Below are the code and all the weights of a small trained network. Each question names an input and a target symbol and asks about switching units off, where a switched-off unit gives its printed mean instead of its output.

import numpy as np


def w(rows, s, z=0):
    codes = np.array(rows[::2]) - 128.0
    scale = np.full(codes.shape[1], s)
    scale[-1] = z or s
    return codes * scale


def f(y):
    return np.maximum(y, 0)


def softmax(a):
    e = np.exp(a - a.max(-1, keepdims=True))
    return e / e.sum(-1, keepdims=True)


def log_softmax(a):
    a = a - a.max(-1, keepdims=True)
    return a - np.log(np.exp(a).sum(-1, keepdims=True))


def net(x, mask):
    ids = ['ΓΔΠΨΩαεζηθλστ'.index(c) for c in x.split()]
    T = len(ids)
    res = E[ids] + P[:T]
    r = res
    for j in range(3):
        rows = slice(2 * j, 2 * j + 2)
        q, k, v = (r @ M[0][rows].T for M in (Q, K, V))
        z = softmax(np.where(np.tri(T) > 0, q @ k.T / 2**0.5, -1e9)) @ v
        o = O[0][rows]
        res = res + np.where(mask[j], z, o[:, -1]) @ o[:, :-1]
    y = f(res @ A[0][:, :-1].T + A[0][:, -1])
    res = res + np.where(mask[3:15], y, B[0][:, -1]) @ B[0][:, :-1]
    return log_softmax(res[-1] @ U[:, :-1].T + U[:, -1])


Q, K, V, O, A, B = {}, {}, {}, {}, {}, {}
E = w([
[110,175,209,131,177,86,138,157,7,100,121,123],'Γ',
[209,154,123,96,111,159,137,159,186,127,176,126],'Δ',
[159,93,136,86,124,112,152,120,148,184,145,87],'Π',
[187,181,168,142,138,130,82,145,150,61,175,110],'Ψ',
[173,119,148,111,143,129,62,136,194,122,186,123],'Ω',
[155,168,140,68,134,145,180,146,78,167,107,120],'α',
[152,107,146,74,153,139,56,11,129,138,138,108],'ε',
[170,154,127,77,111,157,149,241,125,179,153,212],'ζ',
[183,133,139,118,108,91,112,144,127,122,217,189],'η',
[141,117,191,144,152,62,117,100,98,102,157,59],'θ',
[90,76,182,89,185,84,72,212,94,206,155,184],'λ',
[200,211,153,134,115,153,162,179,130,81,148,93],'σ',
[104,108,223,121,204,147,61,167,104,136,73,88],'τ',
],0.016)
P = w([
[91,108,107,177,86,122,155,84,138,109,74,159],'0',
[79,156,130,107,123,76,110,125,111,139,195,31],'1',
[110,210,152,122,142,102,152,123,142,186,162,60],'2',
[109,114,67,38,193,73,89,148,159,77,106,145],'3',
[81,118,185,31,64,102,80,122,103,134,150,107],'4',
[146,158,84,149,222,106,126,133,153,132,150,142],'5',
[105,76,42,11,184,57,86,189,146,50,134,98],'6',
[136,172,155,133,124,148,148,112,118,200,164,134],'7',
[181,120,49,149,239,85,121,157,149,104,156,127],'8',
[144,126,222,63,14,124,64,134,79,169,190,107],'9',
[169,172,169,192,164,161,127,101,119,220,177,142],'10',
[251,83,108,125,164,133,73,170,137,117,76,190],'11',
[165,131,196,87,89,134,41,133,99,177,177,128],'12',
[195,171,155,166,139,191,120,108,85,255,196,105],'13',
],0.013)
Q[0] = w([
[115,98,141,113,53,129,112,143,109,98,115,124],'head 1',
[205,121,160,100,139,123,106,148,88,140,158,95],'head 1',
[185,153,167,97,202,127,123,134,116,140,178,106],'head 2',
[159,159,158,62,152,152,91,141,125,143,173,114],'head 2',
[74,145,4,126,250,62,164,117,192,61,81,168],'head 3',
[84,204,166,204,188,144,171,86,160,222,202,121],'head 3',
],0.013)
K[0] = w([
[95,174,186,121,138,148,150,102,164,173,153,137],'head 1',
[119,100,161,203,82,136,145,116,140,108,115,159],'head 1',
[104,98,108,164,85,147,113,125,126,115,85,169],'head 2',
[89,117,129,180,94,139,153,115,127,112,113,156],'head 2',
[44,111,75,69,103,120,125,155,131,61,136,93],'head 3',
[184,99,7,170,210,87,118,142,115,94,51,147],'head 3',
],0.015)
V[0] = w([
[103,62,98,81,109,221,159,176,203,216,107,130],'head 1',
[114,197,154,153,147,247,121,171,123,68,71,77],'head 1',
[146,130,107,152,90,101,235,105,150,134,111,66],'head 2',
[114,163,141,95,140,195,154,87,62,144,45,161],'head 2',
[51,51,196,127,190,100,97,112,89,161,79,78],'head 3',
[141,98,123,124,128,156,57,66,205,89,151,103],'head 3',
],0.013)
O[0] = w([
[158,241,107,106,150,107,63,11,2,93,173,234,129],'head 1',
[129,85,173,134,195,29,238,25,176,206,189,210,66],'head 1',
[241,22,104,193,54,5,155,153,11,158,118,97,168],'head 2',
[112,230,83,157,91,45,70,119,193,167,72,111,255],'head 2',
[167,155,226,229,92,203,126,83,103,244,164,115,166],'head 3',
[136,123,237,63,11,99,83,135,119,69,90,200,96],'head 3',
],0.0093,0.009)
A[0] = w([
[116,39,203,99,195,219,218,110,104,69,191,155,79],'neuron 1',
[117,145,80,223,167,190,131,104,109,187,187,97,60],'neuron 2',
[65,149,168,144,143,94,155,133,223,125,67,135,97],'neuron 3',
[168,41,150,115,138,129,175,140,178,160,90,107,10],'neuron 4',
[71,166,109,206,103,130,111,131,102,68,111,88,113],'neuron 5',
[103,125,144,99,162,254,112,152,127,90,130,125,92],'neuron 6',
[110,92,41,59,172,53,152,152,152,42,123,135,32],'neuron 7',
[119,83,110,112,129,147,104,23,133,123,67,103,148],'neuron 8',
[146,130,160,118,195,167,139,129,78,93,193,173,178],'neuron 9',
[78,125,130,127,196,117,179,80,207,152,123,190,107],'neuron 10',
[149,100,90,149,149,118,105,124,56,95,86,112,48],'neuron 11',
[121,121,207,135,33,155,117,117,134,143,103,162,20],'neuron 12',
],0.0087,0.012)
B[0] = w([
[152,147,80,126,40,90,81,156,196,148,63,219,154],'neuron 1',
[74,95,136,121,137,132,117,185,72,30,63,223,252],'neuron 2',
[176,50,50,79,117,144,116,105,88,150,147,148,157],'neuron 3',
[54,234,97,165,124,82,112,90,87,55,180,167,147],'neuron 4',
[178,133,106,75,136,146,95,147,169,173,149,148,170],'neuron 5',
[98,108,110,172,66,70,166,68,135,189,209,128,214],'neuron 6',
[103,137,228,180,157,201,128,37,114,158,81,112,192],'neuron 7',
[171,155,134,157,126,112,187,220,138,114,126,130,151],'neuron 8',
[166,73,93,102,128,108,152,65,153,118,111,70,173],'neuron 9',
[194,175,163,110,81,129,119,193,138,98,220,96,153],'neuron 10',
[91,152,108,150,96,173,94,153,165,137,226,163,161],'neuron 11',
[96,163,137,88,255,131,199,163,146,130,190,118,198],'neuron 12',
],0.0085,0.017)
U = w([
[42,98,168,146,137,126,194,181,89,10,131,99,33],'Γ',
[93,177,185,37,163,135,70,31,83,14,80,159,36],'Δ',
[174,187,146,173,44,51,81,91,113,243,124,111,226],'Π',
[140,10,161,47,20,112,172,87,157,133,101,168,177],'Ψ',
[75,146,156,11,22,60,121,151,137,14,120,194,22],'Ω',
[114,104,2,104,192,93,170,152,142,118,180,100,229],'α',
[157,153,217,44,162,118,166,144,141,144,200,124,135],'ε',
[53,171,113,153,157,194,119,38,139,171,212,137,53],'ζ',
[90,153,166,64,123,237,89,208,200,136,54,73,208],'η',
[146,58,188,226,31,171,204,157,161,230,185,25,87],'θ',
[130,134,173,157,32,187,73,141,15,92,173,174,53],'λ',
[179,1,178,93,202,153,215,45,54,102,140,81,210],'σ',
[128,105,204,211,179,140,229,91,100,172,207,164,3],'τ',
],0.0038,0.0051)

Each question gives the input, a string of symbols that net reads in full, and the target symbol t.
The units are the heads (2 rows each of Q, K, V and O) and the neurons (one row each of A and B). Each row of codes is followed by its name. A weight is (code - 128) times the scale printed after its matrix; where a second scale follows, it is the last column's (O, A, B and U).
mask holds one flag per unit, heads first, then neurons. A switched-off unit (its flag False) gives its mean, the last column of its rows in O or B, instead of its output. The means were averaged over made-up inputs and are rounded, as every weight is.
A unit's drop is (log p(t) with every unit on - log p(t) with that unit switched off) / (log p(t) with every unit on - log p(t) with every unit switched off).
The circuit of an input: a set's keep is (log p(t) with only the set's units on - log p(t) with every unit switched off) / (log p(t) with every unit on - log p(t) with every unit switched off). Starting from the 12 units with the biggest drops (on a tie, the unit counted first), units are removed one at a time, each time the one whose removal leaves the highest keep (on an exact tie, the one counted first), for as long as the keep stays at least 0.8.
units of the circuit, in order: the units of the circuit, biggest drop first
top k neurons: the k neurons with the biggest drops, biggest first
heads that matter: for each layer, one digit per head in row order, 1 if its drop is at least 0.15 and else 0, layers parted by /
input Ω λ λ α ε Δ, target Ψ: top 2 neurons : neuron 1; neuron 12
input Ψ α λ λ α, target Ω: heads that matter : 110
input λ α α η η ε ε Ω Γ λ η η, target λ: units of the circuit, in order : neuron 2; head 3
input λ ε α ε ε λ ε Ψ α, target ε: units of the circuit, in order : head 3; neuron 12
input ε α λ λ ε, target λ: units of the circuit, in order : head 3; neuron 2
input η λ α α α θ Π α ε α α λ α, target θ: units of the circuit, in order : head 1; neuron 6; head 2
input α α η α α τ, target Π: heads that matter : 010
input ε α Π λ α λ λ ε ε ε α α, target η: top neuron : neuron 6
input Ψ λ α η Γ Γ λ ε Δ τ α σ, target τ: heads that matter : 001
input Ω Ω ε Π, target Ω: top 2 neurons : neuron 1; neuron 7
input λ λ α, target ζ: heads that matter : 110
input α ζ θ Δ α, target Π: heads that matter : 010
input Ω Π Π α Ω α ε α θ, target Ψ: units of the circuit, in order : head 2; neuron 1; neuron 9
input θ α ε α λ ε α α Ψ ε, target Γ: units of the circuit, in order : neuron 4; head 1; head 2
input λ ε α α Ψ, target α: units of the circuit, in order : head 3
input τ α η η ε, target ε: top 3 neurons : neuron 10; neuron 2; neuron 8
input α Ψ τ α ε α λ η α Ψ, target η: heads that matter : 101
input Γ ε α ζ Ψ α λ α Π Π α σ, target α: units of the circuit, in order : head 1; neuron 4; neuron 3
input α ε σ, target α: heads that matter : 001
input Π ζ ζ, target λ: top 2 neurons : neuron 6; neuron 11
input Δ Ψ α α α λ ε α Γ ε, target α: heads that matter : 001
input Ω Δ α λ α α Π Π Ω α Ω, target Ω: heads that matter : 001
input Π α α σ, target λ: units of the circuit, in order : head 2; head 1
input ε η Γ ζ Π, target η: heads that matter : 110
input α τ ε Ω θ Π Π α τ Π Ψ, target τ: units of the circuit, in order : head 3; neuron 12
input τ Δ α ε α α Δ η Γ, target Δ: top 3 neurons : neuron 7; neuron 6; neuron 12
input η α α Π α α ε α α α τ ε, target θ: heads that matter : 110
